Below is a small trained network, with its code and all its weights. Each question gives an input and a class and asks what happens when units are switched off, that is, made to give their printed mean instead of their output.

import numpy as np


def w(rows, s, z=0):
    codes = np.array(rows[::2]) - 128.0
    scale = np.full(codes.shape[1], s)
    scale[-1] = z or s
    return codes * scale


def norm(h):
    return h / np.sqrt((h * h).mean(-1, keepdims=True) + 1e-5)


def f(y):
    return y / 2 * (1 + np.tanh(0.7978845608 * (y + 0.044715 * y**3)))


def log_softmax(a):
    a = a - a.max(-1, keepdims=True)
    return a - np.log(np.exp(a).sum(-1, keepdims=True))


def net(x, mask):
    res = np.array(x, float).reshape(1, 6) / 4 @ E
    u = 0
    for l in range(4):
        y = f(norm(res) @ A[l][:, :-1].T + A[l][:, -1])
        res = res + np.where(mask[u : u + 8], y, B[l][:, -1]) @ B[l][:, :-1]
        u += 8
    return log_softmax(norm(res)[-1] @ U[:, :-1].T + U[:, -1])


A, B = {}, {}
E = w([
[140,139,149,68,128],'x0',
[73,11,44,184,193],'x1',
[169,144,117,242,95],'x2',
[206,128,2,98,149],'x3',
[158,113,179,119,128],'x4',
[180,227,115,121,230],'x5',
],0.0087)
A[0] = w([
[120,151,143,133,7,68],'L0N1',
[169,179,21,195,177,17],'L0N2',
[146,91,129,171,124,134],'L0N3',
[168,114,156,195,92,48],'L0N4',
[182,183,149,47,117,97],'L0N5',
[136,156,145,93,32,3],'L0N6',
[190,122,173,220,66,43],'L0N7',
[73,246,221,122,117,103],'L0N8',
],0.017,0.0051)
B[0] = w([
[165,98,133,111,5,195],'L0N1',
[215,113,55,181,104,229],'L0N2',
[86,127,107,143,156,168],'L0N3',
[82,212,136,141,114,167],'L0N4',
[121,173,124,17,137,217],'L0N5',
[173,108,116,81,40,172],'L0N6',
[51,222,138,155,81,199],'L0N7',
[173,52,230,164,182,254],'L0N8',
],0.023,0.009)
A[1] = w([
[109,139,126,147,124,65],'L1N1',
[115,203,113,2,229,121],'L1N2',
[140,154,134,92,146,123],'L1N3',
[16,38,61,119,160,103],'L1N4',
[140,130,183,141,193,131],'L1N5',
[76,214,142,183,120,17],'L1N6',
[174,131,56,182,146,107],'L1N7',
[180,135,18,210,144,2],'L1N8',
],0.022,0.0026)
B[1] = w([
[132,134,125,140,117,133],'L1N1',
[214,59,22,178,94,195],'L1N2',
[165,110,106,155,98,145],'L1N3',
[15,71,122,65,131,208],'L1N4',
[107,76,168,176,132,168],'L1N5',
[113,150,107,204,78,181],'L1N6',
[144,176,107,153,194,214],'L1N7',
[142,181,73,152,253,247],'L1N8',
],0.031,0.014)
A[2] = w([
[141,183,171,1,107,5],'L2N1',
[45,58,91,112,66,114],'L2N2',
[151,134,127,83,150,18],'L2N3',
[136,172,129,83,181,112],'L2N4',
[135,126,215,122,221,147],'L2N5',
[141,174,130,94,169,88],'L2N6',
[67,165,150,127,169,5],'L2N7',
[83,153,88,211,78,14],'L2N8',
],0.022,0.0028)
B[2] = w([
[194,198,243,4,53,169],'L2N1',
[73,181,161,53,247,254],'L2N2',
[116,158,100,197,59,131],'L2N3',
[69,165,46,159,118,175],'L2N4',
[58,2,167,231,174,217],'L2N5',
[107,169,87,104,176,165],'L2N6',
[181,162,141,8,122,165],'L2N7',
[67,229,147,183,63,209],'L2N8',
],0.02,0.0095)
A[3] = w([
[110,131,80,144,102,2],'L3N1',
[111,139,117,91,107,3],'L3N2',
[69,38,27,123,81,35],'L3N3',
[112,159,59,116,98,30],'L3N4',
[160,194,57,93,125,22],'L3N5',
[148,114,141,123,167,77],'L3N6',
[191,69,7,111,31,91],'L3N7',
[227,202,177,89,132,11],'L3N8',
],0.011,0.0023)
B[3] = w([
[136,141,151,138,108,121],'L3N1',
[134,168,136,99,128,112],'L3N2',
[131,134,123,57,167,182],'L3N3',
[139,156,199,145,148,157],'L3N4',
[136,137,234,144,221,204],'L3N5',
[98,127,109,162,107,146],'L3N6',
[135,122,102,4,100,254],'L3N7',
[146,170,112,61,143,170],'L3N8',
],0.015,0.0032)
U = w([
[229,59,57,97,110,42],'0',
[44,250,165,200,64,143],'1',
[123,204,42,193,237,247],'2',
[120,50,222,188,146,123],'3',
[4,123,118,18,184,55],'4',
[165,153,189,20,24,61],'5',
],0.015,0.0014)

Each question gives the input, the list of numbers given to net, and the class t.
The units are the neurons (one row each of A and B). Each row of codes is followed by its name. A weight is (code - 128) times the scale printed after its matrix; where a second scale follows, it is the last column's (A, B and U).
mask holds one flag per neuron, layer by layer. A switched-off neuron (its flag False) gives its mean, the last column of its row in B, instead of its output. The means were averaged over made-up inputs and are rounded, as every weight is.
A unit's drop is (log p(t) with every unit on - log p(t) with that unit switched off) / (log p(t) with every unit on - log p(t) with every unit switched off).
The circuit of an input: a set's keep is (log p(t) with only the set's units on - log p(t) with every unit switched off) / (log p(t) with every unit on - log p(t) with every unit switched off). Starting from the 12 units with the biggest drops (on a tie, the unit counted first), units are removed one at a time, each time the one whose removal leaves the highest keep (on an exact tie, the one counted first), for as long as the keep stays at least 0.8.
units of the circuit, in order: the units of the circuit, biggest drop first
unit that matters most: the unit with the biggest drop
top k neurons: the k neurons with the biggest drops, biggest first
k most important neurons of layer l: the k neurons of layer l with the biggest drops, biggest first
drop when u is switched off: that unit's drop, to one decimal
input [5,-7,-3,-5,5,1], class 3: units of the circuit, in order => [L0N8]
input [2,5,8,-8,-2,7], class 1: units of the circuit, in order => [L1N6, L2N8]
input [2,-4,-3,1,-2,3], class 0: units of the circuit, in order => [L0N5, L1N2]
input [7,-7,5,-6,-8,-3], class 5: 2 most important neurons of layer 0 => [L0N1, L0N6]
input [-3,7,1,6,7,-8], class 4: top 2 neurons => [L1N4, L0N2]
input [1,4,-7,6,-6,-3], class 4: units of the circuit, in order => [L1N4, L0N2]
input [3,3,-5,-2,1,1], class 4: 3 most important neurons of layer 0 => [L0N5, L0N2, L0N8]
input [-6,-3,-1,-5,-4,-5], class 5: units of the circuit, in order => [L0N1, L1N8]
input [-7,1,5,3,4,-3], class 1: units of the circuit, in order => [L0N7, L2N8]
input [8,0,-2,-5,-8,-5], class 5: units of the circuit, in order => [L1N8, L0N1]
input [-4,8,-4,0,3,2], class 4: 2 most important neurons of layer 1 => [L1N4, L1N2]
input [4,-6,1,-8,7,-4], class 5: 2 most important neurons of layer 0 => [L0N1, L0N6]
input [-4,-6,3,-2,5,-4], class 1: top 2 neurons => [L0N7, L0N4]
input [0,-8,-5,3,-2,5], class 0: top 2 neurons => [L1N2, L0N5]
input [-7,-5,3,0,-2,-1], class 1: units of the circuit, in order => [L0N7]
input [5,-5,5,-4,7,-5], class 5: top 2 neurons => [L0N1, L0N6]
input [-6,-1,-8,-1,0,3], class 0: top 2 neurons => [L1N2, L0N5]
input [8,3,-3,0,-1,-5], class 4: top 3 neurons => [L0N2, L0N5, L0N8]
input [5,-8,7,2,-7,-8], class 5: drop when L0N6 is switched off => 0.1
input [-1,-1,-7,-4,-1,-8], class 5: unit that matters most => L1N4
input [2,-1,2,-7,3,7], class 3: drop when L0N8 is switched off => 0.3
input [4,8,4,1,-6,-6], class 4: drop when L1N4 is switched off => 0.9
